Here is a tiny trained network, its code and every weight. The questions are about switching its units off for an input and a target symbol, where a switched-off unit gives its printed mean instead of its output.

import numpy as np


def w(rows, s, z=0):
    codes = np.array(rows[::2]) - 128.0
    scale = np.full(codes.shape[1], s)
    scale[-1] = z or s
    return codes * scale


def norm(h):
    return h / np.sqrt((h * h).mean(-1, keepdims=True) + 1e-5)


def f(y):
    return np.maximum(y, 0)


def softmax(a):
    e = np.exp(a - a.max(-1, keepdims=True))
    return e / e.sum(-1, keepdims=True)


def log_softmax(a):
    a = a - a.max(-1, keepdims=True)
    return a - np.log(np.exp(a).sum(-1, keepdims=True))


def net(x, mask):
    ids = ['ΓΨΩαβδεζηθμπστφ'.index(c) for c in x.split()]
    T = len(ids)
    res = E[ids] + P[:T]
    r = norm(res)
    for j in range(3):
        rows = slice(2 * j, 2 * j + 2)
        q, k, v = (r @ M[0][rows].T for M in (Q, K, V))
        z = softmax(np.where(np.tri(T) > 0, q @ k.T / 2**0.5, -1e9)) @ v
        o = O[0][rows]
        res = res + np.where(mask[j], z, o[:, -1]) @ o[:, :-1]
    y = f(norm(res) @ A[0][:, :-1].T + A[0][:, -1])
    res = res + np.where(mask[3:7], y, B[0][:, -1]) @ B[0][:, :-1]
    return log_softmax(norm(res)[-1] @ U[:, :-1].T + U[:, -1])


Q, K, V, O, A, B = {}, {}, {}, {}, {}, {}
E = w([
[62,105,18,144,138],'Γ',
[161,67,116,86,40],'Ψ',
[61,98,126,106,164],'Ω',
[79,115,65,115,167],'α',
[135,167,127,156,112],'β',
[184,151,150,123,99],'δ',
[142,127,96,84,180],'ε',
[144,7,146,123,160],'ζ',
[107,103,96,124,87],'η',
[105,150,202,40,65],'θ',
[78,60,55,32,126],'μ',
[130,141,93,157,122],'π',
[55,115,103,104,193],'σ',
[169,145,162,161,94],'τ',
[172,114,127,142,56],'φ',
],0.013)
P = w([
[102,184,230,242,121],'0',
[226,163,59,130,63],'1',
[109,192,244,239,135],'2',
[221,163,35,107,85],'3',
[115,186,239,223,151],'4',
[218,164,33,102,97],'5',
[112,171,247,212,154],'6',
[227,164,29,95,95],'7',
[118,163,246,228,158],'8',
[218,165,28,86,100],'9',
[127,155,254,230,184],'10',
],0.0039)
Q[0] = w([
[186,159,73,79,164],'head 1',
[121,183,22,85,78],'head 1',
[177,60,27,70,134],'head 2',
[187,246,156,118,66],'head 2',
[175,178,18,95,86],'head 3',
[75,138,188,166,104],'head 3',
],0.011)
K[0] = w([
[144,115,160,32,140],'head 1',
[42,221,123,52,62],'head 1',
[161,26,138,58,254],'head 2',
[138,218,186,69,61],'head 2',
[167,3,108,172,187],'head 3',
[79,204,176,128,148],'head 3',
],0.0092)
V[0] = w([
[140,98,254,112,102],'head 1',
[131,175,145,73,77],'head 1',
[175,59,109,173,176],'head 2',
[162,163,167,164,59],'head 2',
[78,185,57,130,186],'head 3',
[113,237,101,73,45],'head 3',
],0.0048)
O[0] = w([
[74,100,121,75,97,102],'head 1',
[133,103,89,82,157,95],'head 1',
[209,193,151,217,82,252],'head 2',
[151,52,53,118,121,169],'head 2',
[114,134,74,105,105,76],'head 3',
[177,253,142,158,51,65],'head 3',
],0.0065,0.0011)
A[0] = w([
[118,164,249,115,214,132],'neuron 1',
[253,34,209,43,94,140],'neuron 2',
[162,85,116,145,232,54],'neuron 3',
[172,206,26,38,18,3],'neuron 4',
],0.0049,0.0048)
B[0] = w([
[166,86,150,196,136,214],'neuron 1',
[121,161,99,98,207,255],'neuron 2',
[176,9,62,125,188,162],'neuron 3',
[2,43,232,117,89,171],'neuron 4',
],0.0082,0.0038)
U = w([
[90,154,203,72,117,156],'Γ',
[45,153,163,130,179,106],'Ψ',
[166,251,109,69,173,79],'Ω',
[85,97,101,148,56,205],'α',
[171,125,187,151,62,166],'β',
[122,36,216,126,107,95],'δ',
[174,114,161,52,92,82],'ε',
[49,101,179,132,113,142],'ζ',
[77,173,41,153,133,82],'η',
[170,70,60,153,199,168],'θ',
[123,206,104,173,79,151],'μ',
[232,114,58,135,52,1],'π',
[56,196,114,152,180,77],'σ',
[47,119,130,46,135,248],'τ',
[120,144,42,186,110,24],'φ',
],0.011,0.0033)

Each question gives the input, a string of symbols that net reads in full, and the target symbol t.
The units are the heads (2 rows each of Q, K, V and O) and the neurons (one row each of A and B). Each row of codes is followed by its name. A weight is (code - 128) times the scale printed after its matrix; where a second scale follows, it is the last column's (O, A, B and U).
mask holds one flag per unit, heads first, then neurons. A switched-off unit (its flag False) gives its mean, the last column of its rows in O or B, instead of its output. The means were averaged over made-up inputs and are rounded, as every weight is.
A unit's drop is (log p(t) with every unit on - log p(t) with that unit switched off) / (log p(t) with every unit on - log p(t) with every unit switched off).
The circuit of an input: a set's keep is (log p(t) with only the set's units on - log p(t) with every unit switched off) / (log p(t) with every unit on - log p(t) with every unit switched off). Starting from all 7 units, units are removed one at a time, each time the one whose removal leaves the highest keep (on an exact tie, the one counted first), for as long as the keep stays at least 0.8.
units of the circuit, in order: the units of the circuit, biggest drop first
k most important neurons: the k neurons with the biggest drops, biggest first
heads that matter: for each layer, one digit per head in row order, 1 if its drop is at least 0.15 and else 0, layers parted by /
drop of u: that unit's drop, to one decimal
input τ α π η τ ε μ β Ψ, target ε: units of the circuit, in order	neuron 2; neuron 1; head 3
input ε μ τ ζ Ω β ε ε τ φ, target θ: units of the circuit, in order	head 3; neuron 2
input ε μ δ Ω ζ σ ζ μ Ω ε φ, target π: units of the circuit, in order	head 2; neuron 4
input ε μ τ τ β ζ ε ε τ Ω, target θ: heads that matter	111
input β τ ε ε, target Ω: heads that matter	111
input ε ε δ, target Ω: 2 most important neurons	neuron 2; neuron 1
input τ θ ε ζ δ σ τ φ ε φ, target θ: units of the circuit, in order	head 3
input η φ ε σ ε β Ω ε ε φ, target β: units of the circuit, in order	neuron 4; head 2
input β φ β ε ε θ ε ε, target τ: heads that matter	101
input δ α ε ε ε ε β Γ ζ θ, target τ: heads that matter	010
input β ε σ π, target μ: heads that matter	110
input τ ε ζ β Ψ τ Ψ Ψ Ψ, target ε: 3 most important neurons	neuron 2; neuron 1; neuron 3
input Γ Γ ε Γ π β σ ε τ δ, target ε: heads that matter	111
input δ β δ β, target α: heads that matter	010
input ζ ε ε ε β θ, target τ: drop of head 2	0.2
input β β ζ Ψ α ε φ δ, target θ: drop of head 3	0.8
input τ ε ε β ζ τ, target θ: drop of head 3	0.5
